Below are the code and all the weights of a small trained network. Each question names an input and a target symbol and asks about switching units off, where a switched-off unit gives its printed mean instead of its output.

import numpy as np


def w(rows, s, z=0):
    codes = np.array(rows[::2]) - 128.0
    scale = np.full(codes.shape[1], s)
    scale[-1] = z or s
    return codes * scale


def norm(h):
    return h / np.sqrt((h * h).mean(-1, keepdims=True) + 1e-5)


def f(y):
    return y / 2 * (1 + np.tanh(0.7978845608 * (y + 0.044715 * y**3)))


def softmax(a):
    e = np.exp(a - a.max(-1, keepdims=True))
    return e / e.sum(-1, keepdims=True)


def log_softmax(a):
    a = a - a.max(-1, keepdims=True)
    return a - np.log(np.exp(a).sum(-1, keepdims=True))


def net(x, mask):
    ids = ['ΘΠΣΦαβγδεζηλξτψω'.index(c) for c in x.split()]
    T = len(ids)
    res = E[ids] + P[:T]
    u = 0
    for l in range(2):
        r = norm(res)
        for j in range(2):
            rows = slice(4 * j, 4 * j + 4)
            q, k, v = (r @ M[l][rows].T for M in (Q, K, V))
            z = softmax(np.where(np.tri(T) > 0, q @ k.T / 4**0.5, -1e9)) @ v
            o = O[l][rows]
            res = res + np.where(mask[u + j], z, o[:, -1]) @ o[:, :-1]
        u += 2
        y = f(norm(res) @ A[l][:, :-1].T + A[l][:, -1])
        res = res + np.where(mask[u : u + 12], y, B[l][:, -1]) @ B[l][:, :-1]
        u += 12
    return log_softmax(norm(res)[-1] @ U[:, :-1].T + U[:, -1])


Q, K, V, O, A, B = {}, {}, {}, {}, {}, {}
E = w([
[124,90,59,101,130,112,162,135,174],'Θ',
[74,131,58,85,140,161,158,109,123],'Π',
[100,157,71,144,155,158,106,167,107],'Σ',
[164,73,123,140,108,142,167,176,151],'Φ',
[155,126,67,168,195,105,186,137,138],'α',
[32,155,185,92,156,144,151,154,69],'β',
[92,164,238,168,87,160,75,92,146],'γ',
[169,115,210,180,137,156,150,32,113],'δ',
[124,144,165,198,200,117,170,183,167],'ε',
[131,85,149,82,167,134,171,144,78],'ζ',
[160,129,164,127,161,101,22,81,110],'η',
[133,163,145,194,80,186,105,52,172],'λ',
[109,136,114,126,251,105,149,136,74],'ξ',
[113,108,173,99,172,116,120,196,112],'τ',
[103,128,118,114,162,130,92,182,130],'ψ',
[125,122,154,89,109,158,91,9,91],'ω',
],0.021)
P = w([
[149,214,93,102,106,53,219,151,88],'0',
[65,34,76,117,127,170,135,178,119],'1',
[182,150,112,65,169,252,135,177,126],'2',
[97,38,86,139,145,174,117,159,109],'3',
[177,146,127,67,184,239,125,143,165],'4',
[105,44,100,147,141,171,111,133,124],'5',
[182,133,132,84,182,213,113,120,179],'6',
[110,54,109,142,131,139,97,108,141],'7',
[174,138,143,98,173,164,119,92,199],'8',
],0.019)
Q[0] = w([
[229,230,153,58,205,227,160,109,118],'L0H0',
[166,41,106,104,131,135,167,123,138],'L0H0',
[212,204,121,95,148,159,131,116,178],'L0H0',
[182,209,146,3,136,122,172,130,208],'L0H0',
[152,148,143,143,123,185,123,122,112],'L0H1',
[154,161,131,73,190,246,162,104,178],'L0H1',
[47,16,120,253,25,3,100,64,49],'L0H1',
[96,37,121,139,204,210,85,86,177],'L0H1',
],0.043)
K[0] = w([
[200,191,216,107,93,182,104,114,151],'L0H0',
[138,111,138,155,109,143,144,199,68],'L0H0',
[186,174,144,111,133,170,118,84,119],'L0H0',
[161,253,147,91,165,101,124,105,84],'L0H0',
[113,152,148,145,167,153,125,87,124],'L0H1',
[149,121,169,132,108,160,92,52,171],'L0H1',
[110,150,90,90,113,91,226,238,108],'L0H1',
[144,182,137,131,88,25,160,95,116],'L0H1',
],0.042)
V[0] = w([
[95,121,134,151,133,124,127,111,127],'L0H0',
[85,132,125,131,141,127,122,130,129],'L0H0',
[93,61,110,172,116,131,125,124,114],'L0H0',
[176,189,146,105,122,131,132,112,148],'L0H0',
[117,122,119,153,4,206,198,71,159],'L0H1',
[107,197,131,196,65,128,55,225,203],'L0H1',
[91,175,14,50,103,140,31,37,92],'L0H1',
[147,69,212,32,75,77,67,150,93],'L0H1',
],0.04)
O[0] = w([
[126,97,139,129,133,120,119,116,100,107],'L0H0',
[127,128,132,142,127,117,110,127,114,135],'L0H0',
[137,69,140,108,121,135,92,97,99,152],'L0H0',
[123,171,131,122,153,129,184,156,136,77],'L0H0',
[185,39,168,75,80,103,189,102,100,136],'L0H1',
[101,66,253,171,111,124,79,135,151,3],'L0H1',
[45,119,92,127,119,101,219,37,211,148],'L0H1',
[48,157,139,88,181,113,179,225,107,65],'L0H1',
],0.03,0.023)
A[0] = w([
[58,31,186,128,173,177,68,169,100,120],'L0N0',
[51,195,112,144,136,147,123,50,101,7],'L0N1',
[154,89,200,167,107,207,147,214,149,112],'L0N2',
[137,64,192,165,124,159,83,75,189,108],'L0N3',
[4,119,179,150,190,135,92,69,172,137],'L0N4',
[148,174,31,158,140,136,76,192,165,205],'L0N5',
[121,81,91,37,84,171,119,134,39,102],'L0N6',
[125,39,90,129,111,115,177,68,93,102],'L0N7',
[117,142,238,72,138,126,234,158,169,201],'L0N8',
[187,16,151,128,88,133,85,95,90,82],'L0N9',
[95,134,88,144,63,106,146,102,194,2],'L0N10',
[110,95,30,135,132,144,151,64,63,102],'L0N11',
],0.027,0.0064)
B[0] = w([
[115,103,128,182,152,114,42,43,82,193],'L0N0',
[162,84,190,104,108,99,175,126,85,175],'L0N1',
[152,132,133,55,99,141,91,167,137,174],'L0N2',
[138,55,51,198,144,131,140,147,117,206],'L0N3',
[111,67,151,212,143,177,109,192,171,165],'L0N4',
[108,103,203,139,157,163,105,66,140,253],'L0N5',
[173,92,164,146,193,66,157,157,113,200],'L0N6',
[80,186,117,93,80,142,87,120,159,219],'L0N7',
[140,150,56,208,136,57,149,184,58,209],'L0N8',
[3,147,122,74,129,148,135,186,105,251],'L0N9',
[149,140,148,93,107,35,102,151,141,177],'L0N10',
[167,147,188,104,150,141,109,152,179,225],'L0N11',
],0.043,0.023)
Q[1] = w([
[163,104,92,88,103,121,214,187,102],'L1H0',
[126,127,192,2,59,63,50,117,168],'L1H0',
[206,164,126,83,163,135,142,136,50],'L1H0',
[21,130,189,132,154,140,154,168,92],'L1H0',
[120,156,179,225,155,183,112,174,78],'L1H1',
[188,147,126,109,94,90,22,62,88],'L1H1',
[137,94,116,179,53,61,151,196,62],'L1H1',
[208,144,100,87,162,156,135,169,73],'L1H1',
],0.05)
K[1] = w([
[116,42,41,38,100,129,180,140,90],'L1H0',
[178,163,253,92,36,31,102,138,138],'L1H0',
[172,112,157,55,203,194,109,142,70],'L1H0',
[35,135,198,134,150,162,179,154,106],'L1H0',
[113,104,182,235,149,195,123,209,133],'L1H1',
[196,171,190,155,97,77,23,80,45],'L1H1',
[75,85,97,158,59,60,146,208,74],'L1H1',
[176,131,78,57,209,188,121,175,44],'L1H1',
],0.045)
V[1] = w([
[184,89,102,130,153,76,114,138,165],'L1H0',
[173,119,135,108,111,122,120,160,191],'L1H0',
[122,172,197,87,47,178,142,144,157],'L1H0',
[140,131,129,116,114,137,129,140,153],'L1H0',
[137,113,132,157,165,120,129,147,169],'L1H1',
[136,233,255,125,112,169,157,144,122],'L1H1',
[153,131,148,131,132,43,99,178,182],'L1H1',
[150,178,178,108,129,80,117,161,144],'L1H1',
],0.037)
O[1] = w([
[146,160,149,161,123,164,145,147,117,127],'L1H0',
[141,155,125,179,140,137,122,155,150,188],'L1H0',
[117,110,86,174,184,73,102,151,173,202],'L1H0',
[129,143,124,155,135,125,127,140,142,151],'L1H0',
[137,101,130,143,113,155,114,121,97,175],'L1H1',
[82,4,65,80,161,107,146,88,132,211],'L1H1',
[126,134,119,145,149,198,91,136,137,252],'L1H1',
[104,104,99,109,156,173,101,123,153,253],'L1H1',
],0.026,0.0062)
A[1] = w([
[100,71,23,184,94,84,89,126,75,122],'L1N0',
[111,22,142,223,128,153,94,168,91,89],'L1N1',
[255,119,118,96,90,73,209,117,132,142],'L1N2',
[136,156,145,31,200,108,168,207,136,150],'L1N3',
[30,200,83,166,158,161,232,137,110,2],'L1N4',
[141,148,105,57,58,105,45,228,72,116],'L1N5',
[205,187,174,194,36,72,129,142,168,115],'L1N6',
[241,133,162,136,177,80,135,188,34,111],'L1N7',
[81,162,94,41,201,167,179,87,178,74],'L1N8',
[51,56,92,80,89,95,75,49,77,49],'L1N9',
[25,90,105,107,32,142,142,195,139,47],'L1N10',
[111,101,133,140,182,195,52,140,97,138],'L1N11',
],0.03,0.0071)
B[1] = w([
[137,186,137,115,131,115,175,222,59,210],'L1N0',
[186,240,161,106,91,71,167,115,168,233],'L1N1',
[117,146,163,76,174,252,146,110,84,200],'L1N2',
[194,59,80,112,70,149,113,117,152,207],'L1N3',
[209,57,81,237,145,120,152,80,136,198],'L1N4',
[66,77,88,159,104,91,187,58,141,208],'L1N5',
[99,41,137,62,123,86,141,98,37,180],'L1N6',
[118,172,214,183,126,134,122,246,193,200],'L1N7',
[114,180,177,160,95,76,66,206,49,214],'L1N8',
[222,141,132,169,177,104,162,140,191,209],'L1N9',
[102,130,160,152,160,209,74,74,63,184],'L1N10',
[86,125,60,95,90,164,224,92,109,251],'L1N11',
],0.042,0.029)
U = w([
[52,147,71,113,163,180,120,174,126,140],'Θ',
[140,137,118,150,111,89,57,141,195,252],'Π',
[110,182,109,189,27,204,111,128,146,83],'Σ',
[93,175,179,170,103,69,165,225,121,73],'Φ',
[186,187,72,147,129,121,225,111,132,59],'α',
[141,87,161,105,213,66,148,137,134,161],'β',
[87,88,173,128,127,157,161,102,33,121],'γ',
[132,46,107,125,68,146,141,162,187,171],'δ',
[210,101,79,154,94,129,51,162,56,67],'ε',
[188,120,180,133,166,210,138,180,128,172],'ζ',
[65,156,186,150,147,137,190,102,199,156],'η',
[209,100,201,171,70,87,130,93,146,114],'λ',
[179,98,109,135,138,183,94,38,142,172],'ξ',
[121,225,156,159,198,116,104,93,80,89],'τ',
[131,70,117,255,173,144,137,136,144,113],'ψ',
[122,186,162,46,90,106,122,112,138,169],'ω',
],0.0095,0.0042)

Each question gives the input, a string of symbols that net reads in full, and the target symbol t.
The units are the heads (4 rows each of Q, K, V and O) and the neurons (one row each of A and B). Each row of codes is followed by its name. A weight is (code - 128) times the scale printed after its matrix; where a second scale follows, it is the last column's (O, A, B and U).
mask holds one flag per unit, layer by layer, with each layer's heads first. A switched-off unit (its flag False) gives its mean, the last column of its rows in O or B, instead of its output. The means were averaged over made-up inputs and are rounded, as every weight is.
A unit's drop is (log p(t) with every unit on - log p(t) with that unit switched off) / (log p(t) with every unit on - log p(t) with every unit switched off).
The circuit of an input: a set's keep is (log p(t) with only the set's units on - log p(t) with every unit switched off) / (log p(t) with every unit on - log p(t) with every unit switched off). Starting from the 12 units with the biggest drops (on a tie, the unit counted first), units are removed one at a time, each time the one whose removal leaves the highest keep (on an exact tie, the one counted first), for as long as the keep stays at least 0.8.
units of the circuit, in order: the units of the circuit, biggest drop first
unit that matters most: the unit with the biggest drop
top k neurons: the k neurons with the biggest drops, biggest first
top k neurons in layer l: the k neurons of layer l with the biggest drops, biggest first
which heads matter: for each layer, one digit per head in row order, 1 if its drop is at least 0.15 and else 0, layers parted by /
input ζ η α τ ω α τ Σ, target ζ: which heads matter	11 / 00
input γ τ α Φ α ω ω ψ, target γ: unit that matters most	L0N9
input τ γ τ λ Σ, target γ: which heads matter	01 / 01
input λ Θ τ ζ Θ ω, target λ: which heads matter	11 / 00
input α λ ψ ψ Θ, target γ: which heads matter	01 / 01
input ζ Φ Θ γ τ, target Φ: top 2 neurons	(L0N8 L1N7)
input η ξ ψ τ, target η: top 2 neurons	(L0N4 L1N1)
input β γ Π, target Φ: which heads matter	01 / 00
input α α λ ζ, target α: which heads matter	11 / 00
input α ζ δ Θ λ Φ Π δ η, target ψ: top 2 neurons	(L1N4 L0N4)
input β Θ Π ε τ, target Θ: units of the circuit, in order	(L0H1 L1N11 L1H1)
input Θ τ τ ε, target Θ: which heads matter	10 / 00
input α α ω ω ξ τ, target α: top 2 neurons	(L0N9 L1N9)
input λ η δ λ, target λ: units of the circuit, in order	(L0H1)
input ω β ω δ Θ ζ, target ω: top 2 neurons in layer 0	(L0N7 L0N11)
input ξ α λ, target γ: top 2 neurons in layer 1	(L1N6 L1N10)
input η ε ω δ γ, target Φ: which heads matter	01 / 00
input ω τ β Φ λ Θ τ, target γ: which heads matter	11 / 01
input λ δ λ Σ δ δ τ ψ Φ, target ζ: which heads matter	01 / 00
input γ η α Θ, target γ: top 3 neurons	(L0N9 L0N8 L1N11)
input δ Θ β δ λ Φ Σ, target γ: top 2 neurons in layer 1	(L1N6 L1N10)
input Φ ε τ Π, target Φ: top 2 neurons	(L1N7 L0N9)
input ω ψ β ζ β ψ ζ Φ, target ω: top neuron in layer 0	(L0N7)
input λ λ τ Θ λ Φ ε, target γ: top 2 neurons	(L1N6 L1N10)
input β Θ α ψ ξ ζ, target β: top 2 neurons	(L0N6 L1N9)
input ψ ζ γ α γ Θ ξ, target Φ: top 2 neurons	(L0N8 L1N7)
input Π α τ τ, target Π: top neuron	(L0N9)
input η ψ δ Π α Π η δ, target η: top 2 neurons	(L0N4 L1N1)
input τ γ ζ τ, target τ: top 2 neurons in layer 0	(L0N0 L0N5)
